Below are the code and all the weights of a small trained network. Each question names an input and a target symbol and asks about switching units off, where a switched-off unit gives its printed mean instead of its output.

import numpy as np


def w(rows, s, z=0):
    codes = np.array(rows[::2]) - 128.0
    scale = np.full(codes.shape[1], s)
    scale[-1] = z or s
    return codes * scale


def f(y):
    return np.maximum(y, 0)


def softmax(a):
    e = np.exp(a - a.max(-1, keepdims=True))
    return e / e.sum(-1, keepdims=True)


def log_softmax(a):
    a = a - a.max(-1, keepdims=True)
    return a - np.log(np.exp(a).sum(-1, keepdims=True))


def net(x, mask):
    ids = ['γδεηθσ'.index(c) for c in x.split()]
    T = len(ids)
    res = E[ids] + P[:T]
    u = 0
    for l in range(2):
        q, k, v = (res @ M[l].T for M in (Q, K, V))
        z = softmax(np.where(np.tri(T) > 0, q @ k.T / 2**0.5, -1e9)) @ v
        res = res + np.where(mask[u], z, O[l][:, -1]) @ O[l][:, :-1]
        u += 1
        y = f(res @ A[l][:, :-1].T + A[l][:, -1])
        res = res + np.where(mask[u : u + 4], y, B[l][:, -1]) @ B[l][:, :-1]
        u += 4
    return log_softmax(res[-1] @ U[:, :-1].T + U[:, -1])


Q, K, V, O, A, B = {}, {}, {}, {}, {}, {}
E = w([
[210,161,97,132,176,144],'γ',
[212,74,148,150,109,192],'δ',
[149,47,121,120,134,167],'ε',
[129,137,108,172,194,124],'η',
[80,137,250,106,192,190],'θ',
[162,108,153,125,194,97],'σ',
],0.02)
P = w([
[56,243,126,88,24,139],'0',
[61,220,120,201,35,88],'1',
[69,198,136,189,56,96],'2',
[76,151,113,254,55,78],'3',
[91,148,126,236,85,85],'4',
[103,128,123,234,103,93],'5',
[108,115,127,218,131,101],'6',
[129,111,133,198,161,115],'7',
[142,108,143,179,188,125],'8',
[142,49,125,219,179,127],'9',
[146,30,131,209,199,140],'10',
[169,50,149,197,225,140],'11',
[191,33,146,194,244,150],'12',
],0.0067)
Q[0] = w([
[131,142,67,121,159,63],'0.h1',
[95,124,88,5,78,128],'0.h1',
],0.027)
K[0] = w([
[157,186,181,179,32,195],'0.h1',
[78,198,67,50,6,45],'0.h1',
],0.02)
V[0] = w([
[20,151,64,207,236,253],'0.h1',
[71,55,210,83,154,38],'0.h1',
],0.012)
O[0] = w([
[24,201,12,240,3,96,255],'0.h1',
[121,152,144,53,69,27,79],'0.h1',
],0.0066,0.005)
A[0] = w([
[155,100,152,165,207,139,81],'0.n1',
[134,134,134,119,248,87,3],'0.n2',
[162,99,91,43,14,108,54],'0.n3',
[189,164,78,139,102,47,88],'0.n4',
],0.014,0.0039)
B[0] = w([
[102,201,103,49,83,117,250],'0.n1',
[144,70,117,249,143,132,199],'0.n2',
[41,111,156,149,103,125,153],'0.n3',
[129,140,167,44,116,86,172],'0.n4',
],0.014)
Q[1] = w([
[128,16,198,15,71,229],'1.h1',
[254,93,13,165,164,158],'1.h1',
],0.015)
K[1] = w([
[84,67,2,76,218,92],'1.h1',
[208,57,84,104,51,139],'1.h1',
],0.022)
V[1] = w([
[48,86,42,83,249,79],'1.h1',
[116,32,85,91,81,178],'1.h1',
],0.013)
O[1] = w([
[87,31,186,27,134,217,3],'1.h1',
[226,21,4,115,164,181,115],'1.h1',
],0.0044,0.016)
A[1] = w([
[187,35,143,130,165,249,25],'1.n1',
[60,210,124,115,70,185,3],'1.n2',
[128,20,253,164,138,115,123],'1.n3',
[225,136,131,79,244,84,102],'1.n4',
],0.013,0.0023)
B[1] = w([
[132,24,148,168,229,96,140],'1.n1',
[121,46,68,57,219,187,252],'1.n2',
[148,251,232,154,89,105,171],'1.n3',
[85,115,132,144,71,133,153],'1.n4',
],0.011,0.016)
U = w([
[211,172,147,69,125,145,120],'γ',
[118,171,110,181,93,96,205],'δ',
[178,118,178,117,157,70,129],'ε',
[11,146,154,151,110,148,21],'η',
[154,185,140,72,159,3,2],'θ',
[103,188,214,129,125,118,218],'σ',
],0.0065,0.0037)

Each question gives the input, a string of symbols that net reads in full, and the target symbol t.
The units are the heads (2 rows each of Q, K, V and O) and the neurons (one row each of A and B). Each row of codes is followed by its name. A weight is (code - 128) times the scale printed after its matrix; where a second scale follows, it is the last column's (O, A, B and U).
mask holds one flag per unit, layer by layer, with each layer's heads first. A switched-off unit (its flag False) gives its mean, the last column of its rows in O or B, instead of its output. The means were averaged over made-up inputs and are rounded, as every weight is.
A unit's drop is (log p(t) with every unit on - log p(t) with that unit switched off) / (log p(t) with every unit on - log p(t) with every unit switched off).
The circuit of an input: a set's keep is (log p(t) with only the set's units on - log p(t) with every unit switched off) / (log p(t) with every unit on - log p(t) with every unit switched off). Starting from all 10 units, units are removed one at a time, each time the one whose removal leaves the highest keep (on an exact tie, the one counted first), for as long as the keep stays at least 0.8.
units of the circuit, in order: the units of the circuit, biggest drop first
most important unit: the unit with the biggest drop
k most important neurons: the k neurons with the biggest drops, biggest first
top k neurons in layer l: the k neurons of layer l with the biggest drops, biggest first
drop of u: that unit's drop, to one decimal
input σ δ η δ η η η σ δ, target σ: units of the circuit, in order	(0.h1 0.n1 1.h1 1.n3)
input δ δ ε ε δ δ δ θ δ η ε, target δ: top neuron in layer 0	(0.n1)
input θ ε δ δ, target ε: top 3 neurons in layer 0	(0.n2 0.n4 0.n3)
input δ σ δ δ γ δ σ η θ η ε θ ε, target η: units of the circuit, in order	(0.h1 0.n3)
input θ θ δ σ σ θ δ η η θ δ ε, target η: units of the circuit, in order	(0.h1 1.h1 0.n3)
input η δ ε η θ η γ, target θ: units of the circuit, in order	(0.n4 0.h1)
input σ σ ε η δ δ γ δ σ δ γ ε, target ε: 2 most important neurons	(0.n1 0.n2)
input δ δ σ, target δ: 3 most important neurons	(0.n2 1.n2 0.n1)
input ε σ σ, target σ: 2 most important neurons	(1.n3 0.n1)
input ε η ε η σ, target σ: 2 most important neurons	(0.n1 0.n4)
input δ δ δ δ η δ η ε, target δ: 3 most important neurons	(0.n1 1.n2 0.n4)
input δ η δ σ δ η σ η δ η δ δ, target δ: units of the circuit, in order	(0.h1 1.h1)
input γ η δ η γ ε δ, target ε: units of the circuit, in order	(1.h1 0.n2 1.n1 0.n1)
input σ δ η δ δ δ η η δ σ η γ, target δ: units of the circuit, in order	(1.h1 1.n2 1.n4)
input σ σ η δ γ σ η σ δ η γ σ, target δ: 3 most important neurons	(0.n2 0.n1 1.n2)
input δ σ δ δ ε, target ε: most important unit	0.n4
input θ δ σ η δ ε δ γ, target δ: 2 most important neurons	(0.n2 1.n2)
input δ θ σ δ ε η θ δ σ δ ε, target σ: 4 most important neurons	(0.n3 0.n2 0.n1 1.n3)
input θ σ σ η η δ δ θ δ δ γ η δ, target δ: top 2 neurons in layer 0	(0.n1 0.n3)
input δ δ η η δ θ η η δ η σ ε, target σ: most important unit	0.h1
input σ σ ε γ σ γ η, target η: 3 most important neurons	(0.n2 1.n2 1.n3)
input δ ε θ δ, target η: drop of 1.n2	0.3
input η η γ, target γ: drop of 1.n4	0.1
input δ δ δ σ η δ δ θ η σ, target θ: drop of 1.h1	0.0
input δ δ σ θ σ η η η θ δ θ ε γ, target θ: drop of 0.n4	1.2
